Each row has a class, written after it.
-13  -18  -4  9  6  5  -2  17  -22  -8  -2  7  13  -16  24  14  3  -14  -7  31  -6  -36  27  20  2  14  -23  3  25  33  -7  -20  8  -30  1  -2  19  -2  -31  1  -17  14  -18  58  -28  9  -6  -13  -3  3  -7  -3  -21  -7  17  -14  1  5  5  19  5  -6  29  2  4  8  -2  6  -7  4  11  -30 -> bak
3  21  14  -13  -32  -36  -12  4  -19  3  20  -5  -6  25  7  -28  -11  2  -14  5  -4  -4  -5  10  42  -22  7  5  10  39  -2  3  10  -6  10  -7  -11  -2  -1  -13  -5  12  -4  -4  10  11  -24  -7  -23  2  9  -9  35  15  -6  7  -13  28  -5  4  2  0  6  12  2  13  -20  1  -2  27  -9  -9 -> Kifi
0  -6  11  14  -24  -29  -16  4  -9  -6  5  -8  -3  8  5  -14  -20  1  -4  1  0  -11  4  10  16  -13  -8  7  13  25  -4  0  4  5  10  8  -1  0  -2  -3  -8  -2  2  2  0  -6  -1  -3  -6  2  1  -10  2  2  -3  -10  -2  19  -1  -9  8  -8  11  4  2  23  -16  -6  -12  0  -8  4 -> Kifi
-19  -11  0  13  6  13  -11  17  -10  -7  -2  5  10  -20  8  20  -1  -20  8  14  -9  -32  38  15  -21  15  -14  -8  18  17  -8  -31  0  -19  9  37  14  -17  -28  -6  -16  5  0  39  -19  17  0  -18  3  6  -16  10  -26  -8  25  -28  20  5  -5  8  27  -8  13  -12  3  13  6  -2  -27  2  0  3 -> bak
-1  -45  20  -7  21  -22  -19  -7  0  2  2  -23  -7  2  -7  -16  -26  -3  8  1  -3  -30  42  6  -6  -44  4  -13  13  29  -11  -11  3  36  15  -2  -13  -4  -8  -11  -9  -12  -16  -16  -10  -15  0  1  3  3  -18  -20  31  -6  2  18  -14  10  6  -14  26  -6  1  -24  -18  25  -1  -21  -15  -5  -21  7 -> bezet
1  -21  3  -13  -11  -19  -6  -6  14  -5  4  -5  -3  25  -3  -25  -44  -4  -22  12  -7  -3  14  -18  3  -37  20  -21  -1  2  2  -3  7  26  11  0  -6  8  9  8  -2  -11  22  -23  20  -1  -16  3  -19  6  2  -15  58  -1  -8  18  -14  -2  -6  -9  21  -8  -20  -12  -4  -1  3  -5  -2  -2  -12  7 -> Kifi
2  12  11  6  -34  -30  -11  1  -7  4  15  -11  0  15  -9  -13  -12  -4  5  -2  5  -4  4  4  15  -23  2  -6  16  22  -1  -6  8  9  6  2  -12  4  6  5  8  -1  -4  -17  9  6  -10  -8  -10  0  4  -12  26  12  3  30  -5  10  -5  -8  8  1  -4  -10  5  15  -16  -10  -14  -12  -17  5 -> Kifi
-12  30  2  8  1  -4  -12  36  -31  0  7  5  9  -14  20  8  9  -1  12  12  4  -27  12  32  12  32  -26  10  27  23  -23  -13  0  -38  -8  2  7  -13  -29  -8  -17  8  -3  53  -24  17  -13  -2  4  5  0  20  -52  11  7  -27  2  20  -14  -6  -6  11  35  14  3  -1  -35  0  -8  11  -2  -20 -> bak
-12  -9  12  -7  9  -18  -11  -1  -12  15  -14  -2  -6  25  6  -19  -5  -6  -1  10  -2  -14  33  6  -7  -24  8  -21  25  42  -5  4  6  12  13  -15  2  3  -13  -2  3  -1  -24  -1  -3  -26  -16  -8  -29  9  4  -15  22  13  -8  10  -6  3  -2  -3  -2  -2  3  -14  -23  -14  -2  -11  8  10  -6  -26 -> bezet
1  0  15  6  -32  -37  -1  -7  -1  21  28  -12  -3  0  -9  -16  -23  5  -2  -15  1  -12  -8  -1  20  -14  8  -14  -2  4  10  -7  1  12  4  -21  -5  0  18  0  -3  -6  1  -23  18  31  2  -5  -2  1  -2  -15  34  11  8  3  -4  10  -1  -13  11  2  -8  5  -2  9  -12  -15  -16  -16  -6  26 -> Kifi
-8  -12  -19  3  23  37  22  19  -22  -2  -19  14  8  -21  16  11  0  -14  -1  51  -11  -30  40  27  -39  9  -11  10  34  67  -31  3  16  -31  10  -13  8  -8  -49  5  5  17  -6  57  -26  -16  -7  -16  -20  4  -6  25  -10  -15  6  -2  10  -6  1  29  8  -7  34  -13  -26  -13  15  12  -2  7  -3  -31 -> bak
-4  9  5  5  -11  -5  -8  19  -20  3  3  -2  1  -6  19  -8  -12  -14  0  24  -4  -28  9  27  5  -23  -7  8  28  22  -6  5  17  -20  7  1  4  -6  -17  -2  -14  9  4  31  -7  18  -19  14  -20  -2  2  3  -1  -6  -1  -15  11  5  -14  1  3  0  15  1  -5  6  -8  -2  -21  -8  -17  -8 -> bak
2  -21  14  2  -14  -21  -18  -5  14  -2  17  -17  -3  14  -8  -27  -19  -20  -11  2  -10  -15  15  2  8  -47  10  -19  8  2  5  -37  3  24  8  7  -12  -5  14  3  -3  -18  14  -29  15  10  -1  -10  16  -17  -6  -17  23  -6  4  -1  -11  16  1  -28  20  -1  -7  -15  -12  15  -2  -17  -16  -6  -14  26 -> bezet
22  29  5  -12  -11  -31  -12  -4  -3  7  16  -8  -16  42  -26  -27  -32  19  -1  -2  -8  0  -29  14  20  -36  10  5  17  31  11  1  20  11  -3  5  -12  5  34  4  20  -22  2  -41  31  -39  -23  5  -23  2  5  -11  37  2  -17  32  0  8  -6  -36  -17  4  4  -21  -26  1  -18  -20  7  -15  -18  29 -> bezet
16  9  7  2  -28  -35  -23  -29  25  -4  8  -20  -5  14  -16  -30  -33  8  -3  -12  -18  -23  -19  20  17  -36  16  1  8  5  16  -10  20  19  6  15  -21  3  51  -2  11  -38  26  -58  33  -10  -5  -15  23  0  -9  -17  11  -11  0  10  7  20  -10  -42  7  -5  -9  -15  -26  3  -15  -26  -27  -17  -14  55 -> Kifi
-5  20  -13  2  10  26  12  34  -14  -9  -1  4  5  -36  18  20  14  -8  -6  21  1  -32  17  20  -15  28  -50  17  13  -7  -9  -1  14  -40  12  7  11  -7  -23  6  -14  5  19  53  -24  29  -3  -7  22  -5  -6  21  -47  -18  22  -44  16  6  -10  18  13  -11  13  10  11  8  -4  15  -15  1  8  1 -> bak
0  7  2  3  1  14  3  18  -30  -1  -3  17  17  -14  8  14  -10  -5  19  28  -4  -29  16  34  -6  10  -15  12  28  25  -11  -1  21  -25  4  2  3  -1  -29  4  -5  12  -6  20  -20  8  -13  -9  -23  -3  -12  14  -3  -11  20  -24  13  7  -6  12  3  -4  32  -4  -3  -1  -7  8  -4  8  -1  -16 -> bak
-10  -40  10  -3  -2  -12  -4  -23  13  -14  9  -4  -6  -9  -13  -12  3  -9  9  -25  7  6  4  -14  0  -4  4  -31  -23  -31  7  -17  -27  24  5  12  3  2  18  2  -11  -17  -1  -34  5  20  18  4  35  3  -7  -22  -6  10  -2  -3  -7  -2  6  -19  16  -4  -27  1  12  7  6  -12  -12  -4  3  20 -> bezet
14  3  0  -11  2  9  -6  -1  10  -1  -6  -4  -7  10  -3  -12  2  -3  -20  3  -4  8  -9  -12  8  -29  12  -28  -15  -6  2  2  -4  -2  -1  3  1  10  10  8  17  2  7  -12  14  8  -7  10  -6  4  8  -11  27  11  -2  11  -8  0  -3  -4  3  1  -13  -9  -5  -5  5  -5  0  0  -6  10 -> bezet
